Here is a tiny trained network, its code and every weight. The questions are about switching its units off for an input and a class, where a switched-off unit gives its printed mean instead of its output.

import numpy as np


def w(rows, s, z=0):
    codes = np.array(rows[::2]) - 128.0
    scale = np.full(codes.shape[1], s)
    scale[-1] = z or s
    return codes * scale


def f(y):
    return np.maximum(y, 0)


def log_softmax(a):
    a = a - a.max(-1, keepdims=True)
    return a - np.log(np.exp(a).sum(-1, keepdims=True))


def net(x, mask):
    res = np.array(x, float).reshape(1, 7) / 4 @ E
    y = f(res @ A[0][:, :-1].T + A[0][:, -1])
    res = res + np.where(mask, y, B[0][:, -1]) @ B[0][:, :-1]
    return log_softmax(res[-1] @ U[:, :-1].T + U[:, -1])


A, B = {}, {}
E = w([
[198,99,93,76,109,221,186,212,133,72,82,87],'x0',
[107,104,152,137,91,90,119,185,111,114,131,193],'x1',
[102,33,201,162,123,136,2,155,219,81,98,137],'x2',
[33,115,160,98,135,81,227,144,157,160,149,150],'x3',
[160,122,116,73,204,229,151,57,96,134,174,238],'x4',
[135,83,142,49,132,94,80,174,85,161,196,107],'x5',
[137,153,135,96,135,129,111,119,117,120,156,129],'x6',
],0.009)
A[0] = w([
[144,183,135,155,132,59,148,118,127,138,127,10,132],'N0',
[185,102,148,100,240,165,171,42,104,165,138,235,180],'N1',
[90,105,213,159,134,179,77,99,253,84,167,132,5],'N2',
[173,154,23,193,95,110,171,123,83,170,154,165,54],'N3',
[125,195,85,188,155,73,151,98,84,203,165,167,27],'N4',
[30,102,173,85,154,104,227,136,180,115,167,129,152],'N5',
[121,221,185,123,128,130,205,106,54,129,134,121,21],'N6',
[121,217,100,191,113,172,148,101,220,137,45,187,100],'N7',
[147,138,172,238,131,56,105,41,156,212,226,152,77],'N8',
],0.0066,0.0019)
B[0] = w([
[157,61,198,171,195,134,140,111,177,162,113,173,220],'N0',
[151,61,210,131,90,83,138,212,169,92,7,106,254],'N1',
[118,58,28,117,105,122,128,29,117,58,149,160,215],'N2',
[102,90,49,120,140,73,115,117,185,129,113,87,204],'N3',
[153,132,43,172,160,158,46,133,178,89,134,110,214],'N4',
[204,254,97,42,122,58,139,125,106,127,43,115,222],'N5',
[99,83,72,174,185,72,182,74,200,209,107,150,197],'N6',
[102,221,114,89,75,169,44,159,165,212,123,207,222],'N7',
[164,187,152,96,92,157,156,178,250,73,187,113,249],'N8',
],0.0085,0.0087)
U = w([
[61,36,1,104,147,104,133,98,137,96,154,136,34],'0',
[152,149,109,108,89,186,176,201,183,81,194,96,160],'1',
[141,98,213,181,123,107,144,155,148,126,94,118,102],'2',
[122,111,135,101,136,114,82,129,128,173,110,144,235],'3',
[92,131,103,52,116,162,62,180,146,190,145,127,172],'4',
[138,169,92,86,143,118,89,133,110,86,113,100,113],'5',
[94,110,117,113,147,145,125,146,148,115,139,120,160],'6',
[61,136,154,168,131,184,148,117,46,176,188,144,2],'7',
],0.0092,0.0033)

Each question gives the input, the list of numbers given to net, and the class t.
The units are the neurons (one row each of A and B). Each row of codes is followed by its name. A weight is (code - 128) times the scale printed after its matrix; where a second scale follows, it is the last column's (A, B and U).
mask holds one flag per neuron, in row order. A switched-off neuron (its flag False) gives its mean, the last column of its row in B, instead of its output. The means were averaged over made-up inputs and are rounded, as every weight is.
A unit's drop is (log p(t) with every unit on - log p(t) with that unit switched off) / (log p(t) with every unit on - log p(t) with every unit switched off).
The circuit of an input: a set's keep is (log p(t) with only the set's units on - log p(t) with every unit switched off) / (log p(t) with every unit on - log p(t) with every unit switched off). Starting from all 9 units, units are removed one at a time, each time the one whose removal leaves the highest keep (on an exact tie, the one counted first), for as long as the keep stays at least 0.8.
units of the circuit, in order: the units of the circuit, biggest drop first
top k neurons: the k neurons with the biggest drops, biggest first
drop of u: that unit's drop, to one decimal
input [1,0,4,3,1,-3,-3], class 0: top neuron : N2
input [-7,-4,-2,3,2,-5,3], class 1: top 2 neurons : N8, N4
input [-8,5,8,-5,6,-2,-5], class 0: top 2 neurons : N2, N5
input [-5,-4,-5,2,5,-7,6], class 4: top 3 neurons : N7, N2, N4
input [-2,3,-8,-5,-7,5,-7], class 0: units of the circuit, in order : N3, N5
input [6,0,-1,1,-4,-8,3], class 4: top 3 neurons : N7, N8, N1
input [-4,-2,-8,-5,0,-4,-5], class 0: top 4 neurons : N3, N6, N4, N5
input [-2,0,0,0,3,-5,-1], class 4: top 2 neurons : N7, N0
input [-6,5,2,-4,-6,5,5], class 1: top 2 neurons : N8, N1
input [5,-2,-4,-3,1,-7,-1], class 4: units of the circuit, in order : N7, N8
input [-6,3,-3,-5,-3,5,5], class 1: units of the circuit, in order : N8, N7
input [2,2,-7,1,5,-3,1], class 0: top 2 neurons : N6, N3
input [-2,8,8,6,-7,1,2], class 0: top 3 neurons : N2, N1, N7
input [7,4,-8,0,7,2,4], class 0: units of the circuit, in order : N6
input [0,-4,7,3,-3,-8,-7], class 4: top 4 neurons : N7, N6, N3, N4
input [-4,-3,2,7,1,3,2], class 5: units of the circuit, in order : N5, N0
input [-6,-3,-1,4,8,-7,4], class 2: drop of N6 : 0.2
input [-2,4,-3,8,-3,-6,-8], class 5: drop of N5 : 0.9
input [2,7,-5,-7,-8,5,-2], class 2: drop of N0 : 0.6
input [-8,8,6,1,0,-8,4], class 1: units of the circuit, in order : N8
